Questions about the table below.
1) Which number is the entry in the bottom-left corner?
2) Which number is the top entry of the column that holds the smallest entry?
3) Which number is the last entry in the row that holds the largest entry?
4) Which number is the entry directly above the largest entry?
5) Which number is the entry in the top-right corner?
6) Which number is the first entry of the largest entry's row?
7) Which number is the entry directly above 123?
8) Which number is the 2nd-last entry, reading row by row?
[[130 129 120 124 122]
 [102 133 125 124 121]
 [137 127 125 124 118]
 [138 118 127 124 125]
 [130 135 125 124 122]
 [119 121 125 122 122]
 [136 125 124 123 122]
 [127 127 119 129 122]]
1) 127
2) 130
3) 125
4) 137
5) 122
6) 138
7) 122
8) 129

M =
131  130  125  132  123  127  130  122  126  129  129  133  131
124  130  122  123  131  120  126  135  126  124  129  137  130
116  131  138  115  126  123  128  142  128  130  120  134  128
131  116  120  124  127  128  135  127  140  122  122  138  121
126  129  128  127  128  127  128  130  128  128  127  129  128
129  136  127  126  143  128  112  136  113  121  138  106  131
Indices start at 1.
Which number is the entry in row 3 and column 1?
A: 116
The bottom-right entry is 131
The entry at row 1, column 3 -> 125
Which number is the entry at row 2, column 1?
A: 124
Which number is the entry at row 2, column 2?
A: 130
Which number is the entry at row 1, column 1?
A: 131
Which number is the top-right entry?
A: 131
Which number is the entry directly above the largest entry?
A: 128
Which number is the entry directly below 137?
A: 134
Which number is the entry just left of the largest entry?
A: 126
The entry directly above 142 -> 135
Which number is the entry just right of 132?
A: 123
Which number is the entry in row 3 and column 3?
A: 138
The bottom-left entry: 129
Which number is the entry in row 1 and column 2?
A: 130
Which number is the entry just left of the smallest entry?
A: 138
Which number is the bottom entry of the column that holds the largest entry?
A: 143
Which number is the entry at row 2, column 3?
A: 122
Which number is the entry just left of 113?
A: 136

[[117 133 132 128 141 135 123 139 121 114 107 116 138 122 127]
 [138 128 133 126 125 140 112 129 114 132 113 102 129 115 123]]
Counting starts at 1.
The entry in the bottom-left corner?
A: 138
The entry just left of 116?
A: 107
The entry just left of the smallest entry?
A: 113
The bottom entry of the column that holds the smallest entry is 102
The entry just left of 141?
A: 128
The entry in the top-right corner -> 127
The entry directly below the largest entry: 125
The entry just left of 139 is 123
The entry just right of 107: 116
The entry at row 1, column 2?
A: 133

Read these off the array that follows. Indices start at 1.
1) Find the entry in the bottom-left corner.
2) Find the bottom-right entry.
3) Find the entry in row 2 and column 1.
4) Find the entry at row 3, column 3.
5) Find the top entry of the column that holds the largest entry.
6) Find the entry at row 2, column 2.
7) Find the entry in the top-left corner.
8) Find the entry in row 1 and column 2.
[[130 113 128 103 142 134 132 141 148 134]
 [125 145 109 134 144 117 139 123 121 111]
 [133 116 121 124 123 137 142 140 157 138]
 [134 137 132 100 138 139 128 117 135 114]
 [115 130 121 134 146 128 149 141 139 120]
 [126 142 122 118 116 151 123 121 139 115]
 [144 113 116 118 125 144 119 138 151 119]]
1) 144
2) 119
3) 125
4) 121
5) 148
6) 145
7) 130
8) 113

grid = [[129, 133, 135, 133, 120, 133, 120], [137, 134, 111, 124, 132, 129, 127], [125, 123, 126, 103, 122, 125, 109], [133, 127, 125, 137, 126, 146, 135], [112, 136, 121, 115, 121, 128, 134], [119, 139, 124, 141, 122, 118, 120], [116, 123, 120, 138, 131, 145, 130], [141, 131, 126, 128, 124, 109, 135], [119, 122, 126, 125, 127, 140, 140], [120, 134, 143, 132, 127, 143, 128], [144, 136, 122, 135, 130, 138, 113], [122, 119, 128, 122, 128, 151, 132]]
The entry just left of 118 -> 122
Give the second entry in reading order.
Answer: 133
The 3rd largest entry -> 145
Give the first entry in reading order.
Answer: 129
Give the entry just right of the smallest entry.
Answer: 122
Give the entry just right of the largest entry.
Answer: 132
Give the maximum.
Answer: 151
The 5th entry in reading order is 120
Give the 3rd entry in reading order.
Answer: 135
Give the entry just left of the smallest entry.
Answer: 126
The entry just left of the largest entry: 128

Read these off the table that follows.
1) What is the third entry on the main diagonal?
2) What is the 1st entry on the main diagonal?
3) What is the bottom-right entry?
4) What is the largest entry in the last column?
5) What is the entry directly above the largest entry?
6) What is the entry directly below 129?
7) What is the second entry in reading order?
8) What is the largest entry in the last row?
[[134 134 149 114 133 113 105 125]
 [133 133 127 139 135 116 128 116]
 [134 131 149 113 131 115 105 126]
 [127 125 118 153 120 128 140 117]
 [123 129 112 124 127 142 141 142]
 [135 137 132 131 139 112 121 118]
 [135 135 147 115 134 112 105 125]]
1) 149
2) 134
3) 125
4) 142
5) 113
6) 137
7) 134
8) 147

[103 122 143 119 127]
The third largest entry -> 122
The fifth entry is 127
Find the second entry from the right.
Answer: 119

Read these off the array that follows. Indices start at 1.
1) What is the top-right entry?
2) What is the entry directly below 108?
3) What is the entry in row 3 and column 1?
4) What is the bottom entry of the column that holds the smallest entry?
5) What is the top-left entry?
6) What is the bottom-right entry?
7) What is the entry at row 2, column 3?
[[114 105 123 114]
 [157 111 123 157]
 [140 114 126 140]
 [140 114 128 140]
 [133 108 122 133]
 [141 113 129 141]
 [120 142 128 120]
 [142 114 130 142]
 [141 112 128 141]]
1) 114
2) 113
3) 140
4) 112
5) 114
6) 141
7) 123
